Here is a tiny trained network, its code and every weight. The questions are about switching its units off for an input and a class, where a switched-off unit gives its printed mean instead of its output.

import numpy as np


def w(rows, s, z=0):
    codes = np.array(rows[::2]) - 128.0
    scale = np.full(codes.shape[1], s)
    scale[-1] = z or s
    return codes * scale


def norm(h):
    return h / np.sqrt((h * h).mean(-1, keepdims=True) + 1e-5)


def f(y):
    return np.maximum(y, 0)


def log_softmax(a):
    a = a - a.max(-1, keepdims=True)
    return a - np.log(np.exp(a).sum(-1, keepdims=True))


def net(x, mask):
    res = np.array(x, float).reshape(1, 8) / 4 @ E
    u = 0
    for l in range(2):
        y = f(norm(res) @ A[l][:, :-1].T + A[l][:, -1])
        res = res + np.where(mask[u : u + 9], y, B[l][:, -1]) @ B[l][:, :-1]
        u += 9
    return log_softmax(norm(res)[-1] @ U[:, :-1].T + U[:, -1])


A, B = {}, {}
E = w([
[165,254,118,102,148,215,55,147,116,173],'x0',
[112,214,118,234,136,89,138,169,222,91],'x1',
[122,135,123,126,129,123,117,116,127,119],'x2',
[129,135,125,121,135,124,120,117,134,117],'x3',
[103,49,130,81,104,144,15,210,198,107],'x4',
[115,185,164,57,112,62,144,147,163,177],'x5',
[142,138,128,116,139,115,115,109,128,100],'x6',
[123,129,123,125,139,131,131,127,134,129],'x7',
],0.0034)
A[0] = w([
[109,167,155,98,104,104,128,164,119,149,52],'0.n1',
[143,182,173,65,132,65,134,140,116,192,90],'0.n2',
[162,228,100,131,130,205,70,149,90,181,15],'0.n3',
[122,99,155,67,107,165,96,105,102,159,8],'0.n4',
[155,170,132,138,166,157,156,76,100,192,59],'0.n5',
[116,194,129,167,103,109,116,135,144,124,56],'0.n6',
[200,101,82,213,153,255,114,120,65,86,23],'0.n7',
[157,100,134,86,122,118,135,89,71,131,34],'0.n8',
[148,118,90,132,116,93,183,110,115,122,124],'0.n9',
],0.0066,0.0018)
B[0] = w([
[111,162,104,125,243,85,94,147,98,114,164],'0.n1',
[123,85,49,144,187,69,120,126,63,139,211],'0.n2',
[68,96,194,2,103,136,214,203,154,47,243],'0.n3',
[175,110,94,117,100,206,142,91,175,191,194],'0.n4',
[83,186,161,189,57,118,36,26,116,128,214],'0.n5',
[214,75,65,143,99,176,150,146,140,100,188],'0.n6',
[101,158,65,97,179,44,117,156,101,171,255],'0.n7',
[159,62,132,89,110,225,169,80,132,181,207],'0.n8',
[67,162,201,127,115,122,95,98,155,120,216],'0.n9',
],0.0054,0.0047)
A[1] = w([
[166,185,67,219,143,90,156,203,208,64,96],'1.n1',
[87,52,121,88,144,144,8,215,176,124,160],'1.n2',
[79,123,2,110,158,67,76,104,76,165,205],'1.n3',
[77,182,207,158,67,89,166,80,106,106,127],'1.n4',
[147,79,207,132,142,124,57,128,197,165,56],'1.n5',
[108,151,53,89,157,93,111,169,52,134,102],'1.n6',
[119,134,110,40,120,78,138,58,122,173,244],'1.n7',
[67,1,142,163,144,47,149,97,153,108,189],'1.n8',
[136,120,150,149,124,124,189,149,178,81,222],'1.n9',
],0.0059,0.0011)
B[1] = w([
[137,15,100,94,145,165,128,89,86,254,232],'1.n1',
[142,190,177,217,113,96,134,45,90,120,237],'1.n2',
[174,93,136,173,141,42,115,160,207,175,230],'1.n3',
[153,146,192,146,91,167,61,140,130,110,220],'1.n4',
[85,176,149,196,105,189,92,93,87,155,153],'1.n5',
[149,140,95,156,135,96,188,162,170,88,195],'1.n6',
[114,96,94,189,138,160,113,162,137,101,254],'1.n7',
[135,236,120,43,154,126,164,214,147,75,252],'1.n8',
[124,56,89,78,112,177,100,91,109,98,183],'1.n9',
],0.0063,0.006)
U = w([
[149,27,84,99,114,184,126,91,107,183,254],'0',
[157,158,77,158,173,2,145,185,148,126,79],'1',
[104,192,157,43,104,169,170,177,119,29,93],'2',
[133,213,193,225,75,124,76,66,101,115,41],'3',
],0.0084,0.00088)

Each question gives the input, the list of numbers given to net, and the class t.
The units are the neurons (one row each of A and B). Each row of codes is followed by its name. A weight is (code - 128) times the scale printed after its matrix; where a second scale follows, it is the last column's (A, B and U).
mask holds one flag per neuron, layer by layer. A switched-off neuron (its flag False) gives its mean, the last column of its row in B, instead of its output. The means were averaged over made-up inputs and are rounded, as every weight is.
A unit's drop is (log p(t) with every unit on - log p(t) with that unit switched off) / (log p(t) with every unit on - log p(t) with every unit switched off).
The circuit of an input: a set's keep is (log p(t) with only the set's units on - log p(t) with every unit switched off) / (log p(t) with every unit on - log p(t) with every unit switched off). Starting from the 12 units with the biggest drops (on a tie, the unit counted first), units are removed one at a time, each time the one whose removal leaves the highest keep (on an exact tie, the one counted first), for as long as the keep stays at least 0.8.
circuit, biggest first: the units of the circuit, biggest drop first
unit that matters most: the unit with the biggest drop
k most important neurons: the k neurons with the biggest drops, biggest first
k most important neurons of layer l: the k neurons of layer l with the biggest drops, biggest first
drop when u is switched off: that unit's drop, to one decimal
input [-6,5,-1,0,-1,1,-8,4], class 2: unit that matters most -> 1.n8
input [4,5,0,-7,3,3,6,-4], class 0: circuit, biggest first -> 1.n1; 0.n6
input [2,-1,0,-5,6,-5,-2,-6], class 3: 3 most important neurons -> 1.n2; 0.n2; 1.n8
input [-7,5,-8,7,-8,2,-4,-3], class 3: 3 most important neurons of layer 1 -> 1.n4; 1.n6; 1.n1
input [-4,4,0,-1,7,-8,-4,-8], class 1: 3 most important neurons of layer 0 -> 0.n7; 0.n9; 0.n5
input [5,-1,-5,3,-7,-8,-2,1], class 1: 2 most important neurons -> 0.n7; 1.n3
input [2,0,-1,-1,2,3,-8,-1], class 1: 2 most important neurons -> 0.n2; 0.n1
input [-6,-6,-3,3,-8,1,2,7], class 3: 3 most important neurons -> 0.n3; 0.n5; 1.n1
input [2,7,-4,4,-5,-2,2,6], class 0: 2 most important neurons -> 1.n1; 0.n6
input [-6,4,2,-6,-4,-5,5,7], class 2: 2 most important neurons of layer 0 -> 0.n2; 0.n9
input [5,3,-3,8,6,4,4,4], class 3: 4 most important neurons -> 1.n2; 0.n7; 1.n8; 1.n3
input [-7,8,0,-5,-2,7,-5,8], class 0: 3 most important neurons of layer 0 -> 0.n7; 0.n3; 0.n6
input [7,3,-6,4,-6,6,-5,1], class 2: 2 most important neurons -> 0.n3; 0.n7
input [-5,-5,7,-5,7,6,-6,-6], class 3: unit that matters most -> 1.n2
input [7,6,6,-6,-5,1,-2,3], class 2: 2 most important neurons of layer 0 -> 0.n3; 0.n5
input [-2,6,-7,0,2,-6,-7,4], class 0: 2 most important neurons of layer 1 -> 1.n1; 1.n9
input [-2,8,-7,0,-7,7,-8,4], class 0: 2 most important neurons -> 1.n1; 0.n6
input [5,7,2,-1,-7,5,-1,1], class 0: 3 most important neurons -> 0.n6; 1.n1; 0.n7
input [-7,8,-7,-2,2,7,5,4], class 0: circuit, biggest first -> 1.n1; 1.n9
input [1,1,3,0,-6,3,3,4], class 3: circuit, biggest first -> 0.n5
input [5,-3,8,6,2,-1,-4,-7], class 2: 2 most important neurons -> 0.n3; 1.n1
input [7,7,-2,6,-3,-4,3,-5], class 0: 3 most important neurons -> 1.n1; 0.n6; 1.n8
input [5,0,5,-3,-3,2,5,7], class 2: 2 most important neurons of layer 0 -> 0.n3; 0.n7
input [-7,5,-7,0,3,2,3,7], class 2: 2 most important neurons -> 1.n8; 0.n7
input [8,-4,-7,-8,1,5,-1,8], class 2: 3 most important neurons -> 0.n3; 0.n7; 1.n1
input [7,0,2,-3,-3,-7,5,1], class 1: 2 most important neurons of layer 0 -> 0.n7; 0.n9
input [-8,-4,-7,-5,0,0,7,-1], class 2: circuit, biggest first -> 1.n8
input [-6,-7,7,-7,-8,7,7,-6], class 3: 3 most important neurons of layer 1 -> 1.n1; 1.n4; 1.n9
input [5,8,-1,-2,-1,-5,-5,-1], class 0: drop when 1.n1 is switched off -> 0.5
input [-5,7,1,-6,3,-1,-8,0], class 0: drop when 1.n1 is switched off -> 1.5
